Each row of numbers stands for one node and depends on some of the facts below. Use the named rows to name the rest.

There are 3 kinds of fact about the nodes: η, σ, Ξ.
baskarom | η plodopil | σ b | Ξ 352
bekludo | η memar | σ a | Ξ 541
bibra | η pedrer | σ d | Ξ 541
bifos | η klima | σ c | Ξ 541
brepam | η zesto | σ c | Ξ 541
bresku | η dakla | σ a | Ξ 367
buskon | η funus | σ c | Ξ 367
butaskor | η kili | σ b | Ξ 541
dagrum | η fosos | σ a | Ξ 541
dakla | η plikan | σ a | Ξ 352
daklam | σ c | Ξ 367
daklil | σ a | Ξ 157
datren | η mabruk | σ d | Ξ 367
devok | η fugrem | σ a | Ξ 367
dradas | η grizor | σ a | Ξ 541
druzu | σ c | Ξ 367
dube | η veluk | σ a | Ξ 157
dupus | η druzu | σ b | Ξ 541
fatak | η grulestum | σ a | Ξ 541
fiso | σ a | Ξ 541
fleflate | σ a | Ξ 541
flelopus | σ a | Ξ 367
flilebri | η grofim | σ a | Ξ 541
flosa | η dradas | σ a | Ξ 367
flosar | η kliplon | σ a | Ξ 541
fosos | η bekludo | σ a | Ξ 541
fugrem | η pupi | σ c | Ξ 541
funus | η goskilol | σ a | Ξ 367
gisko | σ c | Ξ 541
gitro | η trokle | σ b | Ξ 541
godi | σ a | Ξ 352
gomim | η radu | σ c | Ξ 541
goplal | η tratu | σ b | Ξ 367
goskilol | η trosku | σ d | Ξ 541
gritre | η godi | σ b | Ξ 541
grizor | η zutrimil | σ a | Ξ 541
grofim | η tuklin | σ b | Ξ 352
grugo | σ b | Ξ 352
grulestum | η klinoklok | σ c | Ξ 157
guna | σ a | Ξ 541
kaga | η suti | σ a | Ξ 367
karos | η goplal | σ a | Ξ 367
kili | η stoful | σ b | Ξ 541
klima | η poflos | σ a | Ξ 352
klinoklok | η zegres | σ a | Ξ 541
kliplon | η datren | σ b | Ξ 541
koflu | η fatak | σ a | Ξ 541
kudre | η karos | σ a | Ξ 541
mabruk | σ a | Ξ 367
mazan | η zefistun | σ a | Ξ 541
memar | σ d | Ξ 157
merur | η flosa | σ b | Ξ 352
moskelis | σ a | Ξ 367
nagrim | η zako | σ b | Ξ 541
pedrer | η gitro | σ a | Ξ 541
plikan | η brepam | σ b | Ξ 541
plodopil | η gisko | σ a | Ξ 352
poflos | η gomim | σ c | Ξ 367
pomol | η buskon | σ a | Ξ 367
pupi | η vufus | σ a | Ξ 541
radu | η simir | σ b | Ξ 541
ropar | η kaga | σ a | Ξ 541
seske | η kudre | σ b | Ξ 157
simir | η veskek | σ a | Ξ 541
sistir | η tustedo | σ a | Ξ 541
skagal | η daklam | σ b | Ξ 367
sobrun | η nagrim | σ c | Ξ 352
sotel | σ a | Ξ 352
stoful | η sobrun | σ c | Ξ 157
suti | η devok | σ a | Ξ 352
tikon | σ a | Ξ 157
tratu | η flosar | σ d | Ξ 541
trema | η sistir | σ d | Ξ 541
trokle | η fleflate | σ b | Ξ 367
trosku | σ b | Ξ 541
tuklin | σ a | Ξ 157
tustedo | η dube | σ a | Ξ 352
veluk | σ a | Ξ 157
veskek | η seske | σ a | Ξ 367
vivin | η mazan | σ c | Ξ 367
voful | η gritre | σ a | Ξ 157
vufus | η dupus | σ a | Ξ 352
zako | σ a | Ξ 367
zavem | η bibra | σ a | Ξ 157
zefistun | η zeplek | σ b | Ξ 367
zegres | η flilebri | σ a | Ξ 367
zeplek | σ d | Ξ 541
zesto | σ a | Ξ 352
zutrimil | η trema | σ b | Ξ 367

Some rows with their names:
fleflate: [-10.7 -10.3  16.1   5.5   3.7  15.9   8.2   3.8   4.3  -6.5  -6.7   9.3
 -12.1  -3.5   8.1  -0.4  -8.9 -13.6  -9.5   0.0  10.9   5.9  -7.7  -7.4
  21.1  -5.0]
goskilol: [-23.2   2.6  -6.3   8.8  17.6  10.0  -2.6  -8.8   5.6   4.7 -10.4  27.0
 -13.0   3.7  13.6   9.5   0.1  -2.4 -12.2  11.2   1.0   5.7  -0.6   2.6
  21.1   5.9]
datren: [-15.5  -4.6  14.3 -35.6   1.2  21.9  22.7 -25.3  63.9  69.0 -17.2  18.4
  -1.2  -1.3  -3.0   6.1  66.0 -43.0  -3.6 -17.9 -16.1  11.7  70.8  -4.1
 -33.3  11.2]
plodopil: [ -4.3  -0.4 -17.5 -11.9 -13.8 -15.1  22.4   8.8  30.1 -13.5  17.5  -4.6
  -2.1   6.3  -1.6   7.8  16.9 -18.3  -7.6 -12.5   8.1  18.1 -23.3   5.5
 -18.6 -13.3]
mabruk: [ -4.6 -16.4  33.3 -39.3 -11.0  27.9  33.2 -14.6  65.4  58.7 -10.6   0.3
  -1.7  -6.9  -8.1  -5.8  54.6 -53.6   1.9 -28.5  -9.5  11.7  63.5  -9.1
 -33.3   0.9]
plikan: [-14.2   0.6  -0.4  15.4  16.9   9.5   8.6 -13.2  12.0   0.2 -15.2  22.2
   7.7  -4.1   7.0  10.0 -22.3   1.3  -5.8   1.0 -10.3  -7.7  -5.4  -3.7
   8.7  -3.8]
voful: [-27.6   3.8  -8.7   4.1 -18.4   8.8  17.9  17.2  25.4  -3.1  14.5  -6.5
 -23.5  -5.9  -6.6 -29.4  10.1  17.4  -3.3  16.5   9.7  -9.0 -11.6  -6.3
 -14.5 -10.0]
stoful: [-34.9  30.5 -11.9  10.2 -10.6   6.4  26.3   7.7  23.9 -21.3   1.2   3.7
 -16.2  -0.9 -18.2 -22.6   6.7  20.2   5.2  17.6  19.7 -17.8   5.0   3.6
  -9.6  -7.7]
funus: [-24.9  -5.1   6.5   0.5   3.9  13.8  25.3   1.3  10.9 -11.5  14.6 -10.7
 -19.9 -10.3  21.1 -12.3  30.8   5.4 -10.1 -36.3  -5.0  16.5  12.4  -1.0
 -18.4 -13.4]
karos: [-24.5  14.3  24.4 -27.9   3.7  15.2  10.8  33.5  46.6   1.2  26.4   9.2
   3.5  10.2  55.1  10.3  64.8 -35.3  11.0  -8.2 -47.4  -6.1  44.1 -22.5
 -19.6 -61.6]
klinoklok: [-18.8 -13.9   8.2   8.3   2.1  13.4   8.4   2.9  -0.1  -4.2  -6.4   9.0
  -6.5  -7.4   4.0   0.8 -10.3  -6.7 -21.1   0.4   7.9   5.5  -9.5  -6.7
  18.3  -6.0]
veskek: [-37.0  21.8   5.2 -11.4   1.7  12.1  15.6  12.2  40.7 -22.9  44.6  -3.3
 -14.0  13.0  66.1 -17.3  50.4 -23.5  37.5 -14.9 -74.6  19.0   9.2  -4.6
  -4.4 -65.5]
mazan: [-17.7 -11.7  10.2   6.8  -0.2  13.9   8.3   1.5   4.3   0.1  -5.9  10.1
  -6.8  -3.2   5.1  -1.0  -6.2 -13.3 -14.5   3.0   0.1   6.1  -9.6  -7.0
  16.7 -10.3]
tratu: [-16.1   4.0  19.1 -27.1   9.5  16.7  -9.1   7.4  49.4  51.3 -20.0  44.5
  16.1  17.3  15.3  33.7  32.9 -53.6  -6.2  32.7 -21.0 -14.6  45.2 -18.0
   6.9 -16.6]
buskon: [-38.5  21.7  -0.9   5.4   7.9   8.5  34.2 -12.8  11.5 -23.0   5.8   1.1
  -6.4  -7.9   8.0  -6.2  29.8   9.9  -4.6 -33.2  -4.7   9.2  30.6   5.5
 -13.8 -16.6]
flelopus: [-26.5  -5.4   6.4  -0.7   2.0  14.6  25.3   0.5  13.0  -8.7  15.5  -9.9
 -19.6 -11.1  21.9 -12.8  35.0   4.1  -8.4 -35.4  -7.2  17.8  14.5  -2.0
 -17.6 -15.0]
poflos: [-53.8  27.0 -23.3   2.2 -15.7  14.1  47.0 -68.8  47.3  -0.8  22.9 -15.8
 -16.7   4.8   5.1 -52.4  24.1 -17.7  58.8 -34.8 -83.6  54.4   0.9  35.7
   2.2 -20.9]

Rows to name:
No name comes twice in this set of rows, the named rows included.
[-43.1  18.9  -6.6   7.5   3.4   8.2  35.2 -13.6  10.7 -19.8   7.6   0.3
  -1.8  -8.8   7.0  -6.1  30.5  10.8  -7.7 -32.3 -15.0  11.6  27.2   7.8
 -13.5 -19.2] | vivin
[-28.9  12.5   1.0  17.1   7.8   7.6  15.2 -10.1  -5.5 -19.6 -17.7  19.3
   2.3  -3.8  -9.3   8.4 -13.5   1.0 -15.1   3.1  11.4  -0.9   4.8   2.5
  22.8  -7.1] | fugrem
[-49.7  15.6 -18.1   7.3 -24.1  14.3  30.0 -72.4  42.0  21.6   1.4   2.8
   5.3  10.3 -19.6 -41.1 -15.9 -35.6  43.6   4.9 -78.5  47.2 -19.6  29.9
  35.3 -13.5] | bifos
[-43.7 -25.7  -5.6  18.4  -8.6   6.5   6.2   2.5 -17.5  10.5  -0.7  11.0
  16.6 -14.4 -12.3   9.2  -7.6  16.3 -64.4   6.6 -13.4   4.3 -17.2  -8.5
   9.5 -17.0] | dradas
[  2.9  -9.3  16.9  12.4  15.1  16.7   9.8   7.1  -7.2 -28.4 -12.1   4.8
 -29.3  -5.5  12.6  -3.6 -16.4  -3.8  -2.1  -8.8  40.8   4.5 -10.2  -4.7
  22.3   8.1] | sistir
[-55.3 -18.9 -12.0  12.3  -8.0   5.8  24.9   1.3 -11.7   2.7  20.3  -7.3
   5.3 -20.3  -0.5  -2.8  33.2  33.9 -62.5 -30.8 -22.8  15.4   6.4  -3.1
 -28.4 -21.1] | flosa
[-25.5 -13.1   6.0   7.6  -2.4  12.6   6.4   0.9   4.4   1.2  -3.9   9.9
  -3.2  -3.6   3.3   1.2  -6.4  -8.9 -20.3   4.0  -5.9   7.9 -11.1  -7.6
  17.9 -12.6] | dagrum
[-26.9   1.6  -8.6  19.2  21.0   5.6  27.9 -10.1   1.4 -15.2   4.4   2.7
  -4.4 -18.1  16.3   1.0  12.1  37.5 -21.7 -41.7  -5.8  -0.6  12.9   2.0
 -31.2  -3.9] | zutrimil
[ -6.7   2.1   4.1  13.0  18.9  10.9   9.3 -10.5  14.3  -3.0 -17.4  23.7
   1.9  -4.1  10.1   9.5 -22.4  -0.5   0.6  -0.8  -1.8  -9.0  -1.0  -2.6
   9.3  -0.8] | trosku
[-14.5  24.0 -25.0  -4.3  -8.4 -19.9  30.8  -6.2  29.1 -28.2   6.3   5.1
   8.7   7.6 -14.2  14.0  14.0 -11.7  -2.0 -12.0  12.3  11.9  -9.8  13.7
 -11.5 -14.9] | sobrun
[-28.6  20.0 -13.0  11.4   2.4  12.5  11.0 -38.7  45.0   2.8  13.2  16.2
   1.6  13.8  30.5 -19.6 -17.8 -23.6  53.5   9.7 -87.7  20.2 -27.2  12.9
  26.3 -33.7] | radu

Now the same nodes, written a new way:
Some nodes and their rows:
bekludo: [ 7.7 -7.1 -6.5  2.3  5.0  5.6  1.2 -5.9 -4.8 -3.3  7.1 -4.9  0.0 16.5]
memar: [ 16.0 -30.1 -21.1   6.2   9.5 -15.7  27.6  11.1   4.7   7.3   3.5  -2.3
  -4.5   1.4]
bifos: [-13.1   7.9   8.5 -17.8  -4.5   4.0  -3.3  -6.7   5.7  -1.1  -2.4   2.9
  -9.6  11.0]
voful: [ 19.2  13.2   1.6   2.4  -6.3  -6.7   3.2  10.6   0.8   2.6   2.8  -3.4
   9.8 -15.7]
dradas: [-38.0  13.4  10.1 -30.8  17.7   3.5 -16.1  19.7  -2.9  -7.8   3.8 -17.1
  42.6  -2.6]
zeplek: [  3.4 -41.3 -20.3  -0.6  15.9  -2.4  16.2  -7.7   1.4   0.9   3.5  -5.1
 -11.5  27.4]
sotel: [ 15.7 -13.2 -23.3   1.8 -10.4   2.0  15.0  -7.8   6.0   0.9  11.8  -9.1
   5.6  -0.2]
grofim: [-12.0 -14.5 -18.4   6.5  -1.9   3.8   9.7  -8.3   0.5   2.5  -3.7   4.6
  -3.8 -15.0]
kili: [-25.3  -7.5   2.5   2.0   5.9   6.1  -6.9 -11.2  -5.4  -3.2  -8.2   8.7
  -6.9  -1.9]
butaskor: [-23.7 -15.9   2.6   4.9   7.2   2.6  -4.6 -14.5  -5.2  -3.4  -8.8   6.7
  -5.9   0.8]
poflos: [  6.7  25.9  29.6 -11.9 -10.1 -11.0  -5.6  -2.3  10.6   2.3 -15.4  10.5
  -9.9  -3.4]
fleflate: [ 16.8 -22.3 -19.6   4.4   7.4   2.7  12.6  -9.4  -7.3  -0.6  14.8 -10.9
  -3.0  27.1]
gitro: [-22.4 -14.8  -2.3   3.0   5.3   3.0  -2.1 -12.4  -5.9  -1.9  -7.9   4.3
  -3.5   0.3]
zako: [ 29.1 -13.4 -16.0   9.8   7.8 -10.2  17.4   4.3  -9.9   2.9  13.4  -8.4
   1.9  15.1]
veluk: [ 28.1  -8.9 -20.7   3.9   6.4 -15.0  20.4  10.0  -5.1   4.8  12.4 -15.3
  14.0   1.7]
seske: [ 18.5   6.7  25.5   7.1 -18.1 -25.7  -3.8 -40.5  23.3  -2.4 -35.5  17.5
  -4.9 -19.7]
radu: [ -7.2  -2.4  22.2   8.9 -10.5  -3.0 -13.8 -41.1  15.0  -7.8 -26.8  16.9
 -12.2   4.2]

Rows to name:
No name comes twice in this set of rows, the named rows included.
[ -3.8 -10.1   9.6   4.9  -3.9  -6.3  -5.1 -41.2  10.9  -6.2 -20.2   9.7
 -11.2   7.9] | kliplon
[  4.2 -12.7 -22.0  -8.7   7.9  -1.4  18.3 -12.6   2.5   2.6  11.2  -6.2
 -12.3  30.0] | gisko
[ 15.2   1.6  28.1   8.2 -10.5 -23.2  -8.7 -40.1  17.3  -4.1 -34.5  17.5
  -7.1  -7.7] | goplal
[  2.2  29.0   9.8  29.8 -12.0  33.6 -14.5  53.0 -33.0  11.9  12.8  21.5
 -29.1 -25.1] | devok
[-21.3 -11.1  10.8  -6.6   5.8   7.2  -5.6   7.1   8.6  -1.6  -6.3   8.4
  -8.0   2.8] | bibra
[ 17.9  -6.2 -15.5  -1.9   6.5  -7.3  21.2  10.9  -9.0   8.3   9.9  -3.6
 -17.8  15.7] | druzu
[-22.8 -12.0 -12.0  -0.7  -2.4  -0.5   3.3  -8.3   7.0  -1.1  -7.3   1.4
   6.4 -19.7] | merur
[  1.5  -7.3  28.1  -4.7  -6.9  -7.6  -9.7 -35.8  29.3  -7.6 -25.8  14.9
 -13.9   9.8] | tratu
[-10.3 -22.8  -3.5  -6.0   8.8   2.3   6.7   0.2  10.0  -1.2  -0.1   2.1
  -9.1  13.9] | goskilol
[-15.7 -19.8 -16.2  23.6   6.9  17.0   1.9   4.1 -20.7   3.6   3.6  11.3
 -30.5   2.2] | dupus
[ -5.7  23.9  -7.6  15.5 -23.2  35.7  -8.6  34.7 -10.8   7.5  14.1  12.5
 -21.4 -30.1] | suti
[ 12.9 -17.4   8.6  -0.9   6.1 -15.4   8.3  -4.8  12.2   1.1 -11.1   5.6
  -9.1   5.4] | datren
[  1.9  21.0  12.1   6.1  -2.7   5.8  -9.7  28.4 -11.1   3.3   6.0   3.2
   1.5 -13.7] | zegres
[ 17.4  10.8  19.5  -1.2 -14.6  -3.0 -14.0 -37.6  18.2  -8.4 -10.6   5.1
  -0.8  13.1] | flosar

